In the rows, 128 means zero.
Each row is followed by its group and then its class within the group.
[156 121 139 121 165  97 139 145 129 125 133 103 124 158 159 133 135 137
 133 134 144 117 124 154 143 147 138 122  83 166 121 182 128 116 117 140
 121 217 131  63 114 142 127 157 115 114 134 133 139  85 128 127 147 126
 110 144 132 136 153 141 121  71 138 116 205 123 118 165 116 108 126 137
 162 195 129 110 125 149 135 174 133 115 138 113 156 146 121  91 129 121
 110 144  90 121 116  99 134 127 160 142 134  96  90 113 161 142 114 136
  90 136 109 115 187 161 138 121 156 148 112 140 130 103 114 121 125 142
 148 112 165 134 118 150 116 144 151 124 139 132 112 126 109 145 140 145
 127 160 158 127 140 140  84 168 103 134 131 124 147 118  91 158 123 133
 107  95 133 119 127  94 131 128 139 135 149 111 174 118 136 144 140 157
 134 125 132 151 127 120 119 135 143 130 102 125 126 163 137 117 134 124
 140 139 170 132]	[85].jz
[134 117 146 116 156 112 102 124 124 162 130 113 151 133 159 122 104 116
 128 149 126 144 126 101 116 141 135 132 120 178 103 109 120 134 120 129
  37 192 129  89 133 142 128 116 113 130 126 123 162 113 144 140 119 132
 109 128 156 143 126 123 136 124 141 131 202 129 133 124 115 111 138 119
 123 120 144 109 154 146 141 143 140 126 102 120 132  58 113 138 128 143
 123 135 119 103 139 125 107 141 148 138 139 142 124 104 101 135 131 158
 151 144 142 134 164 130 115  88 138 128 128 113 103 120 107 133 130 164
 139 109 142 123 165 119 129 137 141 168 124 167 137 167 120 160 121 129
 119 160 136 129 138 127  79 122 137 127 124 114 117 150 145 160 127 145
 118 106 108 118 124 142 110 132 108 114 135 108 140 118 114 126 144 152
 133 150 131 151 145 133 127  90 132 120 115 133 120 124 128 128 174 139
 164 121 164 139]	[85].Mb
[151 120 164 116 184  84 114 153 137 132 140 111 112 140 140 143 134 134
 129 113 141 122 130 168 119 146 112 123  94 186 114 133 110 114 126 128
 111 190 128  68 130 145 128 126 128 122 136 129 157 104 166 143 145 130
 110 138 167 113 125 127 193  86 129 109 196 134 123 131 149 109 145 159
 158 155 141 135 115 101 127 161 126 125 153 123 169 128 115 103 130 135
 103 149  89 134 136  93 141 146 136 159 167 127 125 134 187 108 112 120
 128 142 110 123 186 163 139 129 158 135 136 135 120  72 120 104 130 138
 143 126 122 131 105 148 121 143 131 130 157 117 123 133  96 111 118 134
 121 140 150 135 133 146  88 143 153 129 175 101 155 133 101 142 115 131
 121 103 129 103 123  95 114 126 149 131 160 114 174 129 136 131 154 143
 121 147 121 145 148 134 138 155 131 140 109 121 121 134 150 114 120 139
 157 132 188 117]	[85].jz
[155 155 127 144 147 124 126 132 146 110 126 131 124 119 117 130 138 136
 122  99 146 131 105 143 137 137 128 127 103 159 115 131 117 119 119 151
 122 163 118  72 118 139 132 128 116 158 129 133 130 102 121 139 112 135
 117 129 123 138 123 117 133 123 137 113 109 124 127 132 126 123 140 158
 143 146  94 140 113 122 139 144 135 143 124 123 156 135 135  85 111 125
 109 130 110 129 105 107 131 121 131 180 152 121 122 108 171 252 124 145
 137 123 107 141 186 150 136 114 156 135 119 141 129 153 117 139 112 150
 122 128 139 140 138 147 111 117 117  99 149 101 109 125 114 137 100 118
 127 103 149 134 126 139 110 220 106 145 131 126 129 120 114 141  93 124
 127 110 112 120 120 142 117 106 154 102 180 133 166 115 136 117 136 152
 135 150 129 147 142 126 103 117 148 132 129 131 133 112 141 123 118 109
 177 121 137 127]	[85].Mb
[164 125 143 117 151 104 118 127 156 139 114 116 122 139 139 116 144 158
 112 100 142 117 105 166 126 146 117 117 104 164 127 147 127 124 132 131
 117 177 130  84 134 129 135 138 133 162 123 120 146 105 172 143 114 140
 120 129 131 141 135 159 131 106 130 102 102 128 149 125 125 117 143 151
 144 158 128 140 115 120 129 175 131 127 176 124 158 143 126  55 120 140
 125 127  94 140 116 110 137 144  81 146 134 128 124 118 198 126 120 128
 126 124  92  93 202 150 124 138 169 141 127 150 145 130 137 115 111 135
 146 141 153 122 102 148 115 131 123 106 133  64 110 113  84 119 122 113
 106  91 146 148 133 126 111 222 116 168 156 130 136 149 119 137 114 127
 132 128 122 107 120 128 128 133 149 129 136 144 171 129 129 143 142 162
 126 120 108 158 151 113 137 151 146 139  94 130 116 128 149 102 118 115
 166 134 143 108]	[85].jz
[130 151 111 169 118 111 166 135 152 104 111 149 119 153  94 140 139 118
 116 116 153 122 123 125 147 123 157 131  79  97 139 109 149  99 141 138
 138 120 110  95 110 142 110 141 145 142 116 142  84 102  97 120 139 139
 140 132 148 136 117 135 130  87 126 151 182 116  93 160 152 143 116 164
 138 149 142 157 118 129 133 158 106 150 132 113 134 130 131 100 120  60
 118 123 120 126 110 111 130 108 143 192 137  96 147 113 203 131 129 101
 104  85  89 118 145 145 122 148 126 129 120 134 118 114 202 138 132 112
 133 113 139 148 158 125 118 133 121 101 176 139 130  87 156 127 116 149
 132 145 141 143 116 164 137 152 105 128 121 138 159 112  75 113 123 102
 130  92 137 136 128  97 142 128 145 124 151  91 164 109 158 122 133 105
 118 118 124 122 126 107  90 145 166 130 137 101 136 147 145 128  89 105
 112 141 116 145]	[86].nf
[158 120 133 106 150 113 135 138 139 143 125 110 113 152 154 130 139 148
 119 136 133 125 116 157 154 158 132 133 104 161 120 131  96 132 127 133
 113 177 126  86 128 141 143 152 129 145 141 126 148  93 127 128 135 126
 107 137 130 145 162 118 127 108 144 123 186 132 127 136 108 112 147  80
 151 187 124 121 139 126 135 180 129 121 143  89 152 138 146 102 135 113
 117 143 121 129 114 107 123 123 148 161 137 104 121  95 157 155 118 146
 140 131 108 121 206 140 113 111 196 147 125 135 129 122 108 140 125 129
 144 146 150 116  99 150 117 143 110 102 127 126 116 120  91 135 117 136
 117 111 145 148 130 131 102 232 120 138 142 111 149 129 104 148  93 120
 109 114 119 129 122 129 126 136 138 130 155 125 121 132 135 142 144 157
 123 148 137 150 146 132 149 103 171 138 113 123 139 131 152 132 140 140
 157 129 159 122]	[85].jz
[129 132 108 123 175 112 131 128 118 120 115 114 133 154 133 125 143 136
 130 113 134 132 123 131 141 146 148 112  89 145 125 118 115 101 134 142
 120 183 107  79 131 144 141 150 143 158 129 124 134  91  95 113 129 131
 105 125 140 142 128 133 124  60 137 114 204 137 115 137 132 119 133 143
 147 171 130  77 131 131 133 176 128 140 139 120 136 143 121 111  67  91
 105 144 101 136 126 112 136 117 179 165 157  92 132  91 107 153 114 144
 128 126 111 125 171 142  95 111 151 130 137 139 123 127 116 129 137 125
 144 101 179 124 116 124 114 144 123 114 130 124 126 120 131 150 115 137
 136 164 136 134 112 153 118 163  97 132 116 133 137 110 113 144 115 145
 114 102 120 108 131 107 138 136 136 119 122 109 119 103 144 127 130 132
 133 141 130 138 148 120 109 129 154 125 130 132 134 135 152 110 147 138
 146 132 137 133]	[85].hp
[125 138 117 180 152  89 130 102 125 131 118 122 158 140 124 131 131 109
 131 109 154 149 113 109 144 129 140 126  64 103 130 100 127 107 160 144
 159 104 115 122 137 128 121 140 141 127 138 155  99  67 116 122 131 137
 124 125 156 114 150 121 124  62 131 101 249 125 123 149 197 167 110 174
 137 132 138 114 140 132 138 185 118 138 145 107 111 140 131 128 128  61
 125  97 119 147 134 100 127 129 131 126 128 129 141 100 166 136 130 129
 115 106 109 109 140 137 106 152 152 108 123 125  95 114 141 153 118 145
 129 122 142 155 155 121  99 137 118 110 149 134 143  85 144 125 120 135
 130 137 144 153 118 203 175 116  72 129 159 143 146 134 131 145 118 152
 154  92 124 114 105  91 143 133 145 106 173  99 184  68 164 122 141 128
  85 115 124 172 130  97 106 162 139 117 144 100 127 105 135 117 128 149
 144 141 128 159]	[86].Gl
[121 130 111 155 111 125 139 140 124 115 139 138 119 154 126 143 134 115
 130 153 137 139 139 156 139 123 133 139  98  92 138 111 129 126 124 144
 127 120 125 107 119 125 105 149 122 119 139 137 106  95 113 133 136 128
 109 139 133 115 148 113 135 103 126 119 183 128  85 144 131 131 113 147
 124 147 138 123 167 130 117 131 112 135 129 115 116 128 139 128 126  99
 139 112 116 116 113  87 133 102 152 143 112 108 124  98 142 109 138 104
 114 111 129 107 174 134 119 133 142 114 131 108 130 120 148 136 140 144
 121 116 141 153 176 125 129 129 131 115 130 170 136  70 139 134 131 153
 123 135  93 135 135 169 142 144 111 131 135 131 140 139 121 114 115 108
 115 126 136 125 131 125 139 138 107 127 176 113 158 100 159 134 117 120
 117 104 104 136 119 121 114  95 148 135 126 102 121 144 135 127 116 109
 120 129 142 152]	[92].pm
[145 115 135 120 157  85 148 140 135 120 118 117 119 142 111 129 142 138
 123 145 153 113 136 155 145 145 159 129  95 167 111 128 104 118 125 130
 131 195 130  57 118 147 134 157 131 132 111 125 149 106 132 136 138 125
  96 148 135 139 124 108 143 108 142 119 200 119 108 139 132 127 138 139
 158 173 134 137 126 124 150 151 126 143 135 120 166 130 124  67 123 120
 113 148 102 126 127 106 126 138 192 185 134 105 115 123 184 156 110 129
 149 133 107  88 188 165 130 119 177 162 119 151 127 112 116 154 136 129
 134 125 143 133 121 148 116 143 136 115 124 131 116 108 110 141 119 152
 128 141 143 127 142 155  93 180 120 151 136 108 150 126  81 138 113 117
 100 113 132 108 124 127 108 135 125 126 134 109 136 131 150 138 137 143
 136 147 124 134 156 143 103 127 157 109 120 130 134 142 144 110 126  99
 144 141 205 132]	[85].jz
[163 127 112 147 175  97 120 132 118 150 110 118 131 123 158 135 133 141
 128 115 145 151 116 123 124 147 134 119  77 155 128 112 128 120 129 136
 120 180 124  82 124 118 138 143 126 148 158 136 130  59 116 134 128 143
 108 130 142 137 161 131 130  64 142 100 235 133 120 135 141 114 140 167
 152 186 110 105 132 138 150 186 127 138 117 118 129 134 111 143 130 110
 116 145 115 115 130 109 123 101 167 165 159 110 129  71 117 171 132 148
 165 132 122 125 179 137 109 107 115 123 149 133 104 129  98 148 120 150
 145 120 175 135 115 142 112 141 126 117 142 139 123 126 141 124 142 116
 155 145 143 133 120 174 118 193  69 132 142 126 133 118 124 145 119 149
 124 107  96 114 131 113 116 129 144 120 156 108 128 100 144 151 151 142
 139 133 137 155 147 126 110 132 131 122 118 120 133 104 155 116 148 141
 175 118 139 130]	[85].hp
[151 145 124 110 158 116 103 128 119 136 136 117 122 134 173 140 133 142
 132 110 159 150 120 141 127 148 129 116 111 168 127 122 109 125 117 133
 120 170 114  67 139 122 137 142 116 160 138 120 148  88 146 143 138 135
 122 139 134 131 135 113 128 107 154 114 124 137 133 121 122  97 141 139
 151 148 107 118 136 117 153 140 156 121 113 128 134 142 119 105 116 149
 125 101 114  87 127 106 133 129 163 152 136 126 121  91 119 143 134 125
 115 134 129 124 189 146 127 113 149 135 141 134 130 133 107 138  95 181
 129 111 149 131 113 126 128 138 111 119 147 128 134 136 109 154 137 124
 130  82 155 142 139  80  92 196 104 134 124 116 125 145 130 134 104 137
 116 137 106 118 130 134 116 124 142 116 193 120 147 113 119 137 144 142
 133 152 141 160 139 120 115 113 127 127 107 150 140 145 153 138 137 138
 167 120 152 123]	[85].Mb
[116 140 121 150 107 125 152 141 157 112 108 136 112 151  93 123 129 114
 113 136 143 124 117 135 151 132 146 157  95 114 106 125 146 118 138 141
 106 130  86 115 116 141 106 129 135 123 109 149 104 120 123 123 133 134
 138 122 133 141 132 133 132 107 134 118 191 116  88 143 154 138 104 139
 132 123 141 150 126 123 129 143 124 138 133 123 137 131 111 107 119  59
 126 124 131 113 111 115 137 117 126 187 110 106 152 123 196 126 119 120
 108 106 112 127 146 126 127 138 143 118 133 145 104 120 176 133 127  95
 111 103 117 135 167 132 126 136 122 136 117 127 120 105 150  71 117 147
 137 149 126 125 116 134 152 139 133 134 134 151 153 123 121 113 127 107
 118  91 125 127 115 110 132 127 125 126 121  95 166 111 152 108 122 117
 116 116 102 105 133 124 109 137 152 137 141 109 127 134 105 124 128 112
 105 127 132 161]	[86].nf
[155 140 129 112 146 120 110 134 124 130 132 110 119 123 202 127 126 129
 126 102 132 135  96 134 135 143 132 135  95 170 107 125 116 138 106 145
 123 164 132  69 130 148 176 160 121 138 135 121 145 103 141 179 142 135
 132 139 127 133 119 118 133 114 144 107 106 136 115 142 107 106 138 126
 145 157 133 138 136 132 140 142 136 128 118 116 147 138 141 100 125 130
 128 142 116 127 120 136 150 131 145 188 146 128 117 104 149 134 130 125
 150 126 107 127 191 144 130 117 145 129 136 140 135 132 102 131 118 153
 132 118 146 134 130 148 121 126 144 110 131 137 137 146 112 148 136  83
 132 128 138 132  80 132  88 193 133 143 114 120 150 145 124 141 111 121
 108 121 108 128 128 131 106 118 134 123 184 113 153 104 212 134 135 135
 132 141 142 133 146 120 106 126 134 130 104 127 133 141 137 120 129 132
 157 142 135 127]	[85].Mb
[124 133 104 178 122  97 146 145 138 138 116 148 150 150 121 147 127 100
 106 144 145 142 120 123 151 135 135 155  80 105 114  82 126 123 126 148
 139 116 116 132 120 131 110 145 142 112 154 147 127  77 105 122 131 132
 126 136 162 134 178 108 136 110 148 110 244 121 114 153 160 139 115 156
 115 131 140 121 139 133 131 183 123 154 105 115 103 137 124 137 112  52
 128  57 132 109 119 102 131 120 140 172 123 103 106  80 175 141 131 167
 120 109 118 107 194 125 115 102 186 109 116 119  89 124 129 151 123 123
 132 124 133 148 172 120 107 120 111 103 123 176 146  96 159 139 119 142
 123 116 136 113 188 185 169 195  83 124 135 130 143 141 128 128 111 119
 140  91 118 126 132 124 140 137 120  83 173  98 147  85 167 122 136 151
 113 117 113 160 123 121 124  76 134 117 148 110 122 114 133 109 151 137
 145 124 134 150]	[86].Gl
[133 130 149 146 140 105 140 106 155 136 111 136 119 145 114 129 124 125
 117  93 143 137  98 134 136 153 146 137  86 133 123 108 120 113 135 139
 142 118 111 102 129 132 125 137 148 146 121 134 137 101 126 125 128 141
 131 114 148 133 118 135 138  81 136 109 179 124 127 147 156 123 115 165
 131 132 142 137 123 122  93 153 139 139 145 118 138 126 129 112 129  92
 107 127 122 121 140 128 129 124 124 171 127 117 120 117 180 148 117 111
 129 111 120 109 153 145 120 154 137 138 124 125 109 128 154 125 134 122
 132 133 143 126 135 148 123 138 149 125 139 105 124 122 128 128 113 140
 136 151 141 134 112 154 144 141 120 116 133 130 140 126 112 122 121 123
 144  82 137 120 120  99 130 127 147 136 144 102 154 115 152 131 139 115
 124 119 122 128 129 104 119 181 145 138 124 108 133 136 136 120 129 163
 138 127 131 180]	[86].nf
[128 137 119 183 109 100 152 114 152 115 104 153 156 161  69 128 126  96
 119 112 148 133 125 125 142 118 147 148 103  80 132  93 133 125 154 141
 153  93 107 146 133 131 112 160 142 125 121 155 105 104 108 124 125 179
 130 127 151 120 161 120 128 108 131 105 242 119  89 154 189 139 103 164
 123 128 136 122 124 135 121 155 125 146 115 111 114 144 121 140 132  46
 139  90 125 131 121 114 118 111 131 155 103 103 152 100 158 130 130 143
 112 116 117 110 130 136 114 125 165 110 125 121 120 122 156 160 136  95
 124 122 111 166 169 130 108 117 136 115 113 155 126  82 144 125 126 144
 124 116 132 127 112 175 176 125  90 120 140 126 151 132 124 120 132 132
 144  86 128 117 116 123 156 133 121 118 159 101 156 133 145 114 129 139
 109 105 116 147 125 112 118  91 154 130 165  98 110 103 133 109 148 119
 134 137 159 160]	[86].Gl
[107 123 113 176 108 114 143 145  88 124 121 134 131 141 151 155 134  88
 132 148 146 161 159 131 146 125 139 137 104 149 147  83 107 131 109 143
 116  83 117 108 126 111 106 150 129  68 157 128 123  86 101 133 148 123
 126 152 146 133 185  94 148 143 146 155 220 126  66 178 113 111 141 133
 126 132 163 111 157 151 102 130 133 133  54  95  68 127 149 184 141  82
 134  99 148  94 130 115 131  96 204 169 131 105 120  78 111 169 155 104
 122 135 141 112 197 114 128  91 183 117 127  82 120 126 102 155 128 162
 150 113 139 141 191 109 134 137 139 106 121 247 147 116 156 146 160 169
 126 132 137 103 141 180 146 168  95  98 149 121 116 117 139 122 126 106
 141 104 120 129 132 139 112 145  96 128 223 103 115 110 171 116 127 111
 117 157 148 141 118 130 124  11 139 140 170 126 116 115 134 153 120 150
 147 115 189 157]	[92].zp
[155 116 128 128 164  95 131 126 164 159 116 119 132 154 154  89 147 139
 130 117 138 137 124 151 143 150 130 121  92 184 114 118 124 135 125 134
 110 175 185  76 120 130 122 129 122 144 136 131 153  89 142 142 130 136
 108 137 148 139 166 117 144  83 139 117 225 133 129 130 140 106 157 137
 143 189 124 117 133 118 154 198 121 134 143 112 145 145 122  96 127  93
 124 133 105 126 129 109 125 123 163 161 136 110 129  88 145 151 120 126
 147 131 112 124 222 143 109 114 198 124 122 138 119 120 106 163 118 151
 147 123 160 119 101 149 150 135 128 112 139 122 124 130  86 124 111 147
 112 136 150 139 145 151 122 209 109 130 180 128 126 131 110 135 111 144
 123 105 123 108 133 131 132 120 132 122 182 113 131 123 121 138 148 160
 114 123 136 161 158 130 131 123 143 110 100 131 113 118 156 119 139 143
 174 130 156 122]	[85].jz
[129 123 114 168 114 111 148 112 148 133 111 147 147 136 106 144 131 105
 114 111 138 132 129 127 139 122 131 139 102 104 134 108 125 121 154 134
 136 102 120 135 123 122 116 149 134 123 133 157 106 119 100 136 117 129
 125 124 159 116 143 118 129  98 127 113 193  99 110 123 185 138 117 155
 127 124 132 133 122 131 131 146 132 137 131 128 103 133 130 124 134  84
 121  97 142 136 126 116 125 116 121 154 112 110 144 124 162 131 113 130
 117 103 117 109 142 137 126 138 162 118 133 132 117 139 136 141 135 115
 132 134 104 133 138 138 108 127 132 121 126 106 143 127 137 122 115 145
 128 126 131 139 122 169 175 151 100 123 167 141 141 121 134 122 115 133
 143 111  97 121 126 116 145 120 135 129 163 117 136 107 163 105 135 139
 121 113 119 136 127 120 119 134 142 137 148 115 126 114 134 140 123 134
 134 132 136 153]	[86].Gl
